Below is a small trained network, with its code and all its weights. Each question gives an input and a class and asks what happens when units are switched off, that is, made to give their printed mean instead of their output.

import numpy as np


def w(rows, s, z=0):
    codes = np.array(rows[::2]) - 128.0
    scale = np.full(codes.shape[1], s)
    scale[-1] = z or s
    return codes * scale


def norm(h):
    return h / np.sqrt((h * h).mean(-1, keepdims=True) + 1e-5)


def f(y):
    return np.maximum(y, 0)


def log_softmax(a):
    a = a - a.max(-1, keepdims=True)
    return a - np.log(np.exp(a).sum(-1, keepdims=True))


def net(x, mask):
    res = np.array(x, float).reshape(1, 8) / 4 @ E
    u = 0
    for l in range(4):
        y = f(norm(res) @ A[l][:, :-1].T + A[l][:, -1])
        res = res + np.where(mask[u : u + 9], y, B[l][:, -1]) @ B[l][:, :-1]
        u += 9
    return log_softmax(norm(res)[-1] @ U[:, :-1].T + U[:, -1])


A, B = {}, {}
E = w([
[95,15,173],'x0',
[129,129,129],'x1',
[2,177,69],'x2',
[129,127,130],'x3',
[105,228,213],'x4',
[125,126,129],'x5',
[127,127,128],'x6',
[126,129,124],'x7',
],0.0038)
A[0] = w([
[90,100,228,5],'0.n0',
[239,115,190,23],'0.n1',
[66,169,90,154],'0.n2',
[132,159,134,8],'0.n3',
[52,161,194,67],'0.n4',
[2,82,93,101],'0.n5',
[126,213,185,80],'0.n6',
[93,172,201,44],'0.n7',
[210,86,32,61],'0.n8',
],0.0045,0.0025)
B[0] = w([
[147,219,135,165],'0.n0',
[42,204,13,225],'0.n1',
[120,35,141,239],'0.n2',
[79,81,172,128],'0.n3',
[103,201,80,183],'0.n4',
[57,10,142,252],'0.n5',
[170,39,123,208],'0.n6',
[140,94,4,168],'0.n7',
[182,165,148,227],'0.n8',
],0.0029,0.0018)
A[1] = w([
[83,112,155,49],'1.n0',
[160,119,17,77],'1.n1',
[92,123,238,112],'1.n2',
[117,123,80,23],'1.n3',
[181,107,153,129],'1.n4',
[132,85,110,112],'1.n5',
[73,73,254,162],'1.n6',
[106,99,190,161],'1.n7',
[108,109,52,3],'1.n8',
],0.0073,0.003)
B[1] = w([
[113,123,37,145],'1.n0',
[187,202,58,211],'1.n1',
[222,227,23,200],'1.n2',
[73,164,115,139],'1.n3',
[128,75,94,197],'1.n4',
[112,113,252,172],'1.n5',
[170,99,36,251],'1.n6',
[148,109,77,196],'1.n7',
[64,112,85,158],'1.n8',
],0.0047,0.0034)
A[2] = w([
[52,193,190,85],'2.n0',
[73,127,71,69],'2.n1',
[160,120,169,123],'2.n2',
[107,120,123,111],'2.n3',
[151,95,74,137],'2.n4',
[176,193,255,60],'2.n5',
[75,154,90,102],'2.n6',
[134,168,54,114],'2.n7',
[213,170,161,251],'2.n8',
],0.0083,0.0015)
B[2] = w([
[255,119,243,157],'2.n0',
[63,157,137,198],'2.n1',
[99,116,106,150],'2.n2',
[119,141,84,142],'2.n3',
[113,155,134,236],'2.n4',
[26,46,67,171],'2.n5',
[127,158,163,187],'2.n6',
[115,148,195,246],'2.n7',
[109,75,45,253],'2.n8',
],0.0084,0.0043)
A[3] = w([
[123,180,129,10],'3.n0',
[176,31,217,93],'3.n1',
[165,19,109,111],'3.n2',
[185,34,144,154],'3.n3',
[253,81,115,249],'3.n4',
[138,97,198,39],'3.n5',
[214,115,88,102],'3.n6',
[159,236,63,94],'3.n7',
[223,94,40,143],'3.n8',
],0.0043,0.0016)
B[3] = w([
[92,79,84,135],'3.n0',
[1,92,252,150],'3.n1',
[151,122,193,208],'3.n2',
[136,181,117,187],'3.n3',
[131,225,222,231],'3.n4',
[128,171,103,131],'3.n5',
[151,164,144,187],'3.n6',
[139,32,184,196],'3.n7',
[179,118,138,253],'3.n8',
],0.0043,0.0033)
U = w([
[224,126,102,196],'0',
[80,45,83,204],'1',
[41,188,150,154],'2',
[125,199,247,3],'3',
[189,26,233,53],'4',
],0.014,0.0037)

Each question gives the input, the list of numbers given to net, and the class t.
The units are the neurons (one row each of A and B). Each row of codes is followed by its name. A weight is (code - 128) times the scale printed after its matrix; where a second scale follows, it is the last column's (A, B and U).
mask holds one flag per neuron, layer by layer. A switched-off neuron (its flag False) gives its mean, the last column of its row in B, instead of its output. The means were averaged over made-up inputs and are rounded, as every weight is.
A unit's drop is (log p(t) with every unit on - log p(t) with that unit switched off) / (log p(t) with every unit on - log p(t) with every unit switched off).
The circuit of an input: a set's keep is (log p(t) with only the set's units on - log p(t) with every unit switched off) / (log p(t) with every unit on - log p(t) with every unit switched off). Starting from the 12 units with the biggest drops (on a tie, the unit counted first), units are removed one at a time, each time the one whose removal leaves the highest keep (on an exact tie, the one counted first), for as long as the keep stays at least 0.8.
circuit, biggest first: the units of the circuit, biggest drop first
most important unit: the unit with the biggest drop
top k neurons: the k neurons with the biggest drops, biggest first
k most important neurons of layer l: the k neurons of layer l with the biggest drops, biggest first
drop when u is switched off: that unit's drop, to one decimal
input [-3,5,0,-7,5,-4,-1,6], class 1: circuit, biggest first	(2.n5; 0.n1; 2.n8; 3.n4)
input [0,-5,-1,-1,-5,5,-3,7], class 0: circuit, biggest first	(1.n1; 0.n8)
input [-2,-5,8,6,8,6,1,6], class 3: circuit, biggest first	(2.n0)
input [2,7,-6,1,8,4,5,-4], class 0: circuit, biggest first	(1.n2; 1.n6)
input [7,6,-2,5,-8,1,8,-2], class 4: 3 most important neurons of layer 2	(2.n8; 2.n5; 2.n1)
input [0,-7,4,2,-5,-3,8,-2], class 2: top 2 neurons	(2.n8; 2.n1)
input [0,5,8,6,-8,-7,8,-5], class 2: top 2 neurons	(2.n8; 2.n1)
input [-1,7,3,7,2,-6,-1,2], class 3: top 3 neurons	(2.n0; 1.n6; 0.n4)
input [-2,-1,-5,0,1,-5,1,7], class 1: top 2 neurons	(1.n6; 1.n2)
input [-5,-2,7,7,1,3,3,3], class 3: top 3 neurons	(2.n0; 1.n6; 2.n8)
input [-8,-1,-3,-5,2,6,1,-5], class 1: top 2 neurons	(2.n5; 1.n6)
input [-2,6,1,-3,-4,4,7,1], class 2: 2 most important neurons of layer 2	(2.n0; 2.n1)
input [-4,3,-5,0,1,-2,-4,-6], class 1: top 3 neurons	(1.n6; 2.n5; 1.n2)
input [-1,1,-6,-2,4,8,-5,-2], class 1: circuit, biggest first	(2.n5)
input [-1,8,8,-5,2,-6,3,7], class 3: top 2 neurons	(2.n0; 2.n8)
input [5,-6,0,2,-4,0,6,2], class 4: top 3 neurons	(2.n8; 2.n5; 1.n5)
input [0,-5,-4,6,1,2,3,-8], class 1: 2 most important neurons of layer 0	(0.n5; 0.n1)
input [-6,-8,-4,8,6,0,-5,-4], class 1: drop when 2.n5 is switched off	0.9
input [-6,-8,3,6,-6,4,-4,-4], class 2: drop when 2.n8 is switched off	0.1
input [-7,0,2,-5,5,-7,6,6], class 3: drop when 2.n0 is switched off	2.1
input [7,-4,-1,0,8,-6,-8,7], class 0: most important unit	1.n2
input [8,-8,-7,-5,7,5,1,-6], class 0: drop when 1.n6 is switched off	0.4
